Below are the code and all the weights of a small trained network. Each question names an input and a class and asks about switching units off, where a switched-off unit gives its printed mean instead of its output.

import numpy as np


def w(rows, s, z=0):
    codes = np.array(rows[::2]) - 128.0
    scale = np.full(codes.shape[1], s)
    scale[-1] = z or s
    return codes * scale


def norm(h):
    return h / np.sqrt((h * h).mean(-1, keepdims=True) + 1e-5)


def f(y):
    return y / 2 * (1 + np.tanh(0.7978845608 * (y + 0.044715 * y**3)))


def log_softmax(a):
    a = a - a.max(-1, keepdims=True)
    return a - np.log(np.exp(a).sum(-1, keepdims=True))


def net(x, mask):
    res = np.array(x, float).reshape(1, 7) / 4 @ E
    u = 0
    for l in range(3):
        y = f(norm(res) @ A[l][:, :-1].T + A[l][:, -1])
        res = res + np.where(mask[u : u + 13], y, B[l][:, -1]) @ B[l][:, :-1]
        u += 13
    return log_softmax(norm(res)[-1] @ U[:, :-1].T + U[:, -1])


A, B = {}, {}
E = w([
[195,54,199,118,107],'x0',
[180,61,75,116,174],'x1',
[131,141,161,57,2],'x2',
[157,111,44,6,181],'x3',
[125,149,51,71,47],'x4',
[107,96,113,175,115],'x5',
[56,102,101,182,138],'x6',
],0.0044)
A[0] = w([
[142,132,255,97,160,175],'0.n0',
[141,151,240,24,108,131],'0.n1',
[122,138,112,133,109,62],'0.n2',
[228,118,148,92,95,87],'0.n3',
[216,177,237,128,193,1],'0.n4',
[127,159,123,142,130,102],'0.n5',
[137,152,215,145,115,153],'0.n6',
[159,120,133,38,163,84],'0.n7',
[91,148,180,138,160,88],'0.n8',
[88,140,153,206,163,127],'0.n9',
[152,58,154,138,166,112],'0.n10',
[139,112,96,36,203,133],'0.n11',
[77,132,43,124,49,76],'0.n12',
],0.0095,0.0039)
B[0] = w([
[173,152,201,93,5,226],'0.n0',
[137,6,164,120,58,254],'0.n1',
[130,122,112,166,121,113],'0.n2',
[126,192,191,167,95,199],'0.n3',
[234,191,33,215,55,175],'0.n4',
[87,87,147,127,80,127],'0.n5',
[109,208,191,164,131,208],'0.n6',
[164,74,32,193,61,192],'0.n7',
[93,207,98,21,170,142],'0.n8',
[56,103,119,120,176,218],'0.n9',
[199,132,189,136,188,161],'0.n10',
[208,169,3,59,120,238],'0.n11',
[176,182,167,189,116,214],'0.n12',
],0.0057,0.0043)
A[1] = w([
[130,213,207,151,155,126],'1.n0',
[116,197,146,244,86,37],'1.n1',
[75,55,144,61,209,65],'1.n2',
[189,88,83,128,167,135],'1.n3',
[186,90,171,151,189,140],'1.n4',
[133,77,68,203,166,141],'1.n5',
[74,1,123,119,198,81],'1.n6',
[182,139,143,201,93,107],'1.n7',
[36,161,155,79,178,252],'1.n8',
[244,99,154,165,69,197],'1.n9',
[124,125,88,140,120,118],'1.n10',
[174,155,118,73,135,164],'1.n11',
[58,64,154,87,48,124],'1.n12',
],0.0084,0.0037)
B[1] = w([
[210,125,94,143,130,175],'1.n0',
[103,254,57,70,79,189],'1.n1',
[60,105,21,194,31,131],'1.n2',
[124,178,133,53,190,162],'1.n3',
[118,163,210,116,232,139],'1.n4',
[111,126,205,114,170,157],'1.n5',
[59,86,100,222,175,142],'1.n6',
[77,93,115,64,87,172],'1.n7',
[199,90,205,247,112,182],'1.n8',
[63,140,145,57,215,254],'1.n9',
[149,186,136,111,140,136],'1.n10',
[172,89,112,153,233,162],'1.n11',
[180,193,161,88,177,162],'1.n12',
],0.0051,0.0067)
A[2] = w([
[203,40,140,35,46,241],'2.n0',
[169,48,174,78,59,126],'2.n1',
[158,193,187,157,147,165],'2.n2',
[122,150,89,192,83,71],'2.n3',
[225,105,184,154,85,156],'2.n4',
[128,107,143,135,81,71],'2.n5',
[94,183,96,186,179,153],'2.n6',
[157,86,1,55,148,158],'2.n7',
[138,45,189,132,215,123],'2.n8',
[135,105,2,63,176,13],'2.n9',
[118,127,195,166,114,146],'2.n10',
[100,151,114,130,32,41],'2.n11',
[82,202,144,192,216,251],'2.n12',
],0.0085,0.0024)
B[2] = w([
[118,180,218,177,187,254],'2.n0',
[76,145,169,143,188,186],'2.n1',
[153,80,90,101,48,186],'2.n2',
[100,188,150,83,131,147],'2.n3',
[38,77,178,136,108,179],'2.n4',
[124,122,86,150,166,129],'2.n5',
[107,85,184,112,68,184],'2.n6',
[166,101,120,174,33,236],'2.n7',
[109,255,61,66,173,156],'2.n8',
[205,52,92,135,108,208],'2.n9',
[213,83,74,144,108,167],'2.n10',
[96,148,55,62,177,168],'2.n11',
[126,88,168,97,67,227],'2.n12',
],0.0083,0.0061)
U = w([
[239,79,47,122,152,216],'0',
[128,129,254,149,80,220],'1',
[67,200,57,88,77,75],'2',
[114,143,171,65,252,111],'3',
[31,105,102,223,212,1],'4',
[103,87,110,116,99,61],'5',
],0.016,0.0037)

Each question gives the input, the list of numbers given to net, and the class t.
The units are the neurons (one row each of A and B). Each row of codes is followed by its name. A weight is (code - 128) times the scale printed after its matrix; where a second scale follows, it is the last column's (A, B and U).
mask holds one flag per neuron, layer by layer. A switched-off neuron (its flag False) gives its mean, the last column of its row in B, instead of its output. The means were averaged over made-up inputs and are rounded, as every weight is.
A unit's drop is (log p(t) with every unit on - log p(t) with that unit switched off) / (log p(t) with every unit on - log p(t) with every unit switched off).
The circuit of an input: a set's keep is (log p(t) with only the set's units on - log p(t) with every unit switched off) / (log p(t) with every unit on - log p(t) with every unit switched off). Starting from the 12 units with the biggest drops (on a tie, the unit counted first), units are removed one at a time, each time the one whose removal leaves the highest keep (on an exact tie, the one counted first), for as long as the keep stays at least 0.8.
units of the circuit, in order: the units of the circuit, biggest drop first
unit that matters most: the unit with the biggest drop
top k neurons: the k neurons with the biggest drops, biggest first
top k neurons in layer l: the k neurons of layer l with the biggest drops, biggest first
drop of u: that unit's drop, to one decimal
input [8,4,7,6,8,-2,1], class 1: units of the circuit, in order -> [2.n0]
input [4,7,4,-2,2,-5,-2], class 3: units of the circuit, in order -> [1.n9, 2.n12]
input [3,-1,6,4,5,-1,-8], class 3: units of the circuit, in order -> [1.n9, 2.n0, 2.n12]
input [-8,3,-8,-1,2,6,-5], class 5: top 3 neurons in layer 2 -> [2.n12, 2.n6, 2.n0]
input [0,-3,-7,-4,-3,-7,-5], class 2: top 2 neurons -> [0.n4, 1.n1]
input [4,4,-2,-4,-3,2,1], class 3: top 2 neurons in layer 0 -> [0.n10, 0.n3]
input [4,-7,0,-7,4,3,6], class 2: units of the circuit, in order -> [1.n1, 2.n11]
input [-2,-7,-2,-3,-4,-2,-5], class 2: top 2 neurons -> [0.n4, 1.n1]
input [1,-2,-2,-2,-6,6,8], class 4: top 2 neurons -> [0.n9, 1.n6]
input [-4,7,8,2,8,7,4], class 0: top 2 neurons in layer 1 -> [1.n8, 1.n1]
input [3,6,8,-7,2,6,4], class 2: top 2 neurons -> [0.n1, 1.n1]
input [-3,0,4,-6,0,5,2], class 2: top 3 neurons -> [1.n1, 2.n11, 2.n0]
input [6,5,-1,2,-2,-7,8], class 3: top 3 neurons -> [0.n10, 1.n4, 2.n8]
input [5,0,0,4,-2,6,-2], class 3: units of the circuit, in order -> [1.n9]
input [2,-7,-8,-5,4,-2,-5], class 2: top 2 neurons -> [0.n4, 1.n1]
input [-4,8,0,-2,4,3,7], class 1: top 2 neurons -> [0.n0, 1.n5]
input [4,7,-7,0,-7,-6,2], class 3: top 2 neurons -> [1.n4, 2.n8]
input [7,6,-7,-7,-3,6,1], class 3: drop of 2.n8 -> 0.5
input [-1,4,6,4,8,-1,2], class 0: drop of 2.n9 -> 0.1
input [-3,-4,7,4,0,-4,-5], class 3: unit that matters most -> 2.n1
input [0,-1,-1,-4,0,-4,-1], class 2: drop of 0.n4 -> 0.8
